Below are the code and all the weights of a small trained network. Each question names an input and a class and asks about switching units off, where a switched-off unit gives its printed mean instead of its output.

import numpy as np


def w(rows, s, z=0):
    codes = np.array(rows[::2]) - 128.0
    scale = np.full(codes.shape[1], s)
    scale[-1] = z or s
    return codes * scale


def norm(h):
    return h / np.sqrt((h * h).mean(-1, keepdims=True) + 1e-5)


def f(y):
    return np.maximum(y, 0)


def log_softmax(a):
    a = a - a.max(-1, keepdims=True)
    return a - np.log(np.exp(a).sum(-1, keepdims=True))


def net(x, mask):
    res = np.array(x, float).reshape(1, 4) / 4 @ E
    u = 0
    for l in range(4):
        y = f(norm(res) @ A[l][:, :-1].T + A[l][:, -1])
        res = res + np.where(mask[u : u + 3], y, B[l][:, -1]) @ B[l][:, :-1]
        u += 3
    return log_softmax(norm(res)[-1] @ U[:, :-1].T + U[:, -1])


A, B = {}, {}
E = w([
[171,108,117,203,102,134,113],'x0',
[151,89,160,83,124,148,83],'x1',
[24,78,112,138,64,171,170],'x2',
[118,112,1,102,164,102,91],'x3',
],0.0075)
A[0] = w([
[197,2,140,73,63,180,82,10],'L0N0',
[82,38,122,152,50,107,161,50],'L0N1',
[171,76,112,247,113,173,87,3],'L0N2',
],0.008,0.0049)
B[0] = w([
[117,120,161,107,220,155,82,234],'L0N0',
[168,172,73,79,94,192,97,252],'L0N1',
[75,117,159,33,72,9,141,210],'L0N2',
],0.013,0.0037)
A[1] = w([
[127,215,68,189,78,86,239,2],'L1N0',
[73,147,164,48,136,79,202,130],'L1N1',
[141,135,253,177,80,179,161,41],'L1N2',
],0.0082,0.0028)
B[1] = w([
[151,83,232,52,185,192,2,204],'L1N0',
[174,31,149,112,135,45,147,252],'L1N1',
[140,72,9,216,151,145,120,233],'L1N2',
],0.012,0.0045)
A[2] = w([
[121,122,59,152,227,136,69,83],'L2N0',
[234,254,151,170,140,50,101,36],'L2N1',
[207,131,61,103,98,85,100,252],'L2N2',
],0.0089,0.0033)
B[2] = w([
[156,191,65,209,108,170,121,218],'L2N0',
[170,91,190,31,37,244,207,174],'L2N1',
[11,2,247,240,110,149,246,253],'L2N2',
],0.0077,0.0075)
A[3] = w([
[30,118,202,190,167,139,44,233],'L3N0',
[169,137,74,57,2,163,118,253],'L3N1',
[203,116,207,132,190,155,110,158],'L3N2',
],0.0093,0.0034)
B[3] = w([
[234,149,147,208,173,3,104,254],'L3N0',
[174,243,253,128,167,164,244,198],'L3N1',
[74,226,99,45,170,183,73,225],'L3N2',
],0.0065,0.008)
U = w([
[130,142,170,93,120,227,202,188],'0',
[111,77,55,232,162,136,147,179],'1',
[129,79,198,69,140,43,173,163],'2',
[168,171,149,86,201,148,9,163],'3',
[99,154,163,146,148,119,138,138],'4',
[108,187,40,99,95,66,87,26],'5',
[103,144,44,86,97,47,86,24],'6',
[65,199,50,98,61,62,70,1],'7',
],0.014,0.0065)

Each question gives the input, the list of numbers given to net, and the class t.
The units are the neurons (one row each of A and B). Each row of codes is followed by its name. A weight is (code - 128) times the scale printed after its matrix; where a second scale follows, it is the last column's (A, B and U).
mask holds one flag per neuron, layer by layer. A switched-off neuron (its flag False) gives its mean, the last column of its row in B, instead of its output. The means were averaged over made-up inputs and are rounded, as every weight is.
A unit's drop is (log p(t) with every unit on - log p(t) with that unit switched off) / (log p(t) with every unit on - log p(t) with every unit switched off).
The circuit of an input: a set's keep is (log p(t) with only the set's units on - log p(t) with every unit switched off) / (log p(t) with every unit on - log p(t) with every unit switched off). Starting from all 12 units, units are removed one at a time, each time the one whose removal leaves the highest keep (on an exact tie, the one counted first), for as long as the keep stays at least 0.8.
circuit, biggest first: the units of the circuit, biggest drop first
most important unit: the unit with the biggest drop
k most important neurons: the k neurons with the biggest drops, biggest first
top k neurons in layer l: the k neurons of layer l with the biggest drops, biggest first
input [0,7,5,-2], class 3: most important unit -> L0N0
input [4,-1,-4,4], class 0: 3 most important neurons -> L2N1, L1N2, L1N1
input [8,-5,7,-2], class 2: 2 most important neurons -> L0N2, L2N0
input [7,-5,8,-1], class 0: circuit, biggest first -> L0N1, L3N1
input [-5,-8,3,6], class 3: 4 most important neurons -> L1N0, L0N2, L0N0, L1N2
input [-6,-7,-4,-3], class 3: 4 most important neurons -> L1N0, L0N0, L0N2, L3N2
input [-2,-3,-6,2], class 0: 2 most important neurons -> L2N1, L0N2
input [7,0,7,4], class 0: circuit, biggest first -> L0N1, L3N1
input [0,4,-6,5], class 0: 2 most important neurons -> L2N1, L1N2
input [6,8,1,-6], class 3: 2 most important neurons -> L0N0, L2N2
input [4,1,5,2], class 0: 2 most important neurons -> L0N1, L1N1
input [1,6,0,8], class 1: 2 most important neurons -> L1N0, L2N0
input [-5,-6,4,-4], class 3: circuit, biggest first -> L1N0, L0N0, L2N2
input [8,1,-3,2], class 2: circuit, biggest first -> L0N2
input [5,3,-4,7], class 1: 2 most important neurons -> L2N2, L2N0
input [-8,3,-3,-8], class 1: top 2 neurons in layer 1 -> L1N2, L1N0
input [6,-5,-7,2], class 0: 2 most important neurons -> L2N1, L1N1
input [7,-4,4,5], class 2: circuit, biggest first -> L0N2, L1N2
input [-7,2,-6,0], class 2: top 2 neurons in layer 0 -> L0N1, L0N0
input [3,7,3,-8], class 1: top neuron in layer 1 -> L1N2
input [1,-3,7,7], class 0: top 2 neurons in layer 0 -> L0N1, L0N0
input [7,7,0,5], class 2: top 2 neurons in layer 0 -> L0N2, L0N1
